Below is a small trained network, with its code and all its weights. Each question gives an input and a class and asks what happens when units are switched off, that is, made to give their printed mean instead of their output.

import numpy as np


def w(rows, s, z=0):
    codes = np.array(rows[::2]) - 128.0
    scale = np.full(codes.shape[1], s)
    scale[-1] = z or s
    return codes * scale


def norm(h):
    return h / np.sqrt((h * h).mean(-1, keepdims=True) + 1e-5)


def f(y):
    return y / 2 * (1 + np.tanh(0.7978845608 * (y + 0.044715 * y**3)))


def log_softmax(a):
    a = a - a.max(-1, keepdims=True)
    return a - np.log(np.exp(a).sum(-1, keepdims=True))


def net(x, mask):
    res = np.array(x, float).reshape(1, 7) / 4 @ E
    u = 0
    for l in range(2):
        y = f(norm(res) @ A[l][:, :-1].T + A[l][:, -1])
        res = res + np.where(mask[u : u + 12], y, B[l][:, -1]) @ B[l][:, :-1]
        u += 12
    return log_softmax(norm(res)[-1] @ U[:, :-1].T + U[:, -1])


A, B = {}, {}
E = w([
[57,177,202,208,180,144,77,194,127],'x0',
[125,166,179,172,165,233,198,109,184],'x1',
[68,69,74,105,178,200,180,95,198],'x2',
[173,154,93,22,136,174,125,137,139],'x3',
[171,70,219,91,84,67,122,113,222],'x4',
[156,154,152,159,147,126,2,28,49],'x5',
[60,193,86,147,140,32,151,51,172],'x6',
],0.0066)
A[0] = w([
[132,124,133,137,101,51,79,113,120,24],'0.n0',
[76,157,51,150,123,122,185,91,133,110],'0.n1',
[116,114,155,148,112,65,56,129,84,46],'0.n2',
[154,191,92,129,178,94,130,109,65,35],'0.n3',
[145,103,136,112,103,87,164,112,162,118],'0.n4',
[126,125,99,198,126,187,91,149,85,30],'0.n5',
[176,83,113,75,169,177,81,108,47,2],'0.n6',
[114,141,133,162,118,150,150,251,123,36],'0.n7',
[164,115,163,110,139,171,91,127,51,69],'0.n8',
[97,160,150,89,112,118,128,9,55,113],'0.n9',
[120,126,109,135,154,38,85,125,85,30],'0.n10',
[168,114,135,168,106,131,135,139,122,112],'0.n11',
],0.011,0.0044)
B[0] = w([
[122,118,129,128,108,119,40,171,157,187],'0.n0',
[103,149,69,133,126,118,189,117,153,253],'0.n1',
[54,108,105,133,62,101,112,116,138,211],'0.n2',
[202,197,132,131,60,113,230,130,153,180],'0.n3',
[144,46,97,76,125,118,125,103,154,202],'0.n4',
[193,101,223,105,107,99,164,84,110,185],'0.n5',
[170,156,67,77,186,214,21,19,105,207],'0.n6',
[101,121,163,40,234,99,159,254,44,198],'0.n7',
[100,56,25,100,118,137,158,125,105,206],'0.n8',
[141,179,158,101,124,163,152,218,144,218],'0.n9',
[62,198,119,166,83,150,29,241,143,193],'0.n10',
[126,97,179,101,89,117,162,86,94,142],'0.n11',
],0.0082,0.005)
A[1] = w([
[60,149,184,197,189,183,135,48,178,56],'1.n0',
[58,146,194,161,197,159,165,177,113,102],'1.n1',
[64,75,87,142,162,149,176,102,171,103],'1.n2',
[112,66,209,210,93,129,162,86,23,2],'1.n3',
[196,151,57,119,104,240,49,120,109,52],'1.n4',
[218,31,164,104,86,65,136,106,142,41],'1.n5',
[125,250,100,119,82,41,132,103,119,73],'1.n6',
[183,105,127,94,158,189,161,137,130,130],'1.n7',
[96,145,116,167,61,24,34,154,101,42],'1.n8',
[192,42,162,109,74,106,111,131,172,55],'1.n9',
[147,62,181,224,99,120,132,109,1,2],'1.n10',
[128,162,206,168,117,59,93,163,113,89],'1.n11',
],0.0091,0.0051)
B[1] = w([
[176,101,148,209,151,223,20,93,210,183],'1.n0',
[190,108,201,56,158,165,103,161,133,223],'1.n1',
[75,96,74,187,162,73,80,166,105,222],'1.n2',
[136,16,122,205,88,175,192,65,105,150],'1.n3',
[115,185,83,118,190,94,54,42,42,238],'1.n4',
[208,179,191,103,149,92,157,106,209,200],'1.n5',
[158,145,152,193,60,172,178,125,95,221],'1.n6',
[81,169,145,143,120,49,64,115,68,226],'1.n7',
[15,93,209,151,39,75,71,173,156,255],'1.n8',
[238,239,147,58,77,69,123,87,153,195],'1.n9',
[137,1,123,154,74,142,219,101,81,153],'1.n10',
[80,128,47,66,101,117,109,118,63,192],'1.n11',
],0.0091,0.0048)
U = w([
[221,144,160,48,113,48,141,100,205,54],'0',
[115,116,178,63,219,146,167,231,90,199],'1',
[37,137,150,147,25,86,65,167,125,254],'2',
[165,235,88,188,73,167,225,119,130,14],'3',
[153,107,172,209,200,217,70,108,207,48],'4',
[55,92,4,161,183,101,197,141,198,87],'5',
[152,29,178,161,98,169,193,94,58,13],'6',
[145,160,53,98,170,159,60,42,46,244],'7',
],0.017,0.0023)

Each question gives the input, the list of numbers given to net, and the class t.
The units are the neurons (one row each of A and B). Each row of codes is followed by its name. A weight is (code - 128) times the scale printed after its matrix; where a second scale follows, it is the last column's (A, B and U).
mask holds one flag per neuron, layer by layer. A switched-off neuron (its flag False) gives its mean, the last column of its row in B, instead of its output. The means were averaged over made-up inputs and are rounded, as every weight is.
A unit's drop is (log p(t) with every unit on - log p(t) with that unit switched off) / (log p(t) with every unit on - log p(t) with every unit switched off).
The circuit of an input: a set's keep is (log p(t) with only the set's units on - log p(t) with every unit switched off) / (log p(t) with every unit on - log p(t) with every unit switched off). Starting from the 12 units with the biggest drops (on a tie, the unit counted first), units are removed one at a time, each time the one whose removal leaves the highest keep (on an exact tie, the one counted first), for as long as the keep stays at least 0.8.
units of the circuit, in order: the units of the circuit, biggest drop first
unit that matters most: the unit with the biggest drop
k most important neurons: the k neurons with the biggest drops, biggest first
k most important neurons of layer l: the k neurons of layer l with the biggest drops, biggest first
drop when u is switched off: that unit's drop, to one decimal
input [3,-3,1,1,-2,7,1], class 2: units of the circuit, in order -> 1.n8
input [-4,2,7,0,2,-6,-7], class 0: 2 most important neurons -> 1.n9; 0.n1
input [3,0,-7,-1,-7,2,-6], class 6: units of the circuit, in order -> 0.n5; 1.n10
input [8,3,8,-8,4,-6,-1], class 1: 2 most important neurons -> 0.n7; 1.n1
input [7,8,-4,6,6,3,-7], class 1: units of the circuit, in order -> 0.n7; 1.n0
input [-8,8,-3,-5,0,-6,-8], class 1: 2 most important neurons -> 0.n7; 0.n5
input [-7,-8,0,-1,-8,5,8], class 2: 3 most important neurons -> 0.n10; 1.n8; 0.n0
input [0,4,-8,-4,-8,3,1], class 3: 2 most important neurons -> 0.n3; 0.n9
input [-2,3,4,-7,4,-2,-2], class 0: 2 most important neurons -> 0.n4; 1.n9
input [-7,-2,-1,8,-7,-4,7], class 3: units of the circuit, in order -> 1.n6; 0.n3
input [5,2,2,3,2,7,3], class 4: 2 most important neurons -> 1.n0; 0.n7
input [6,-4,7,-1,7,-6,2], class 5: 2 most important neurons -> 1.n2; 0.n5
input [-2,7,3,6,1,-2,1], class 5: 2 most important neurons -> 0.n6; 1.n2
input [5,8,2,-5,5,6,-8], class 6: unit that matters most -> 1.n10
input [7,-2,-7,-4,1,2,-8], class 6: 4 most important neurons of layer 0 -> 0.n5; 0.n11; 0.n8; 0.n9
input [-1,3,7,-3,8,8,3], class 4: 2 most important neurons -> 1.n0; 0.n5
input [-7,3,-8,-7,-6,2,3], class 3: 3 most important neurons of layer 0 -> 0.n3; 0.n9; 0.n1
input [1,-2,-1,-3,0,5,-8], class 7: 2 most important neurons -> 0.n6; 1.n4
input [-3,6,6,-1,-1,2,0], class 4: 2 most important neurons -> 1.n0; 0.n8
input [0,7,-4,0,6,8,-7], class 7: units of the circuit, in order -> 1.n4
input [-5,0,-6,7,-7,6,8], class 3: drop when 0.n3 is switched off -> 0.2
input [7,0,8,2,-7,-5,-1], class 1: drop when 1.n1 is switched off -> 0.1
input [3,1,0,1,1,-7,2], class 1: drop when 0.n7 is switched off -> 0.3
input [7,-4,5,1,8,-4,3], class 0: drop when 0.n0 is switched off -> 0.0
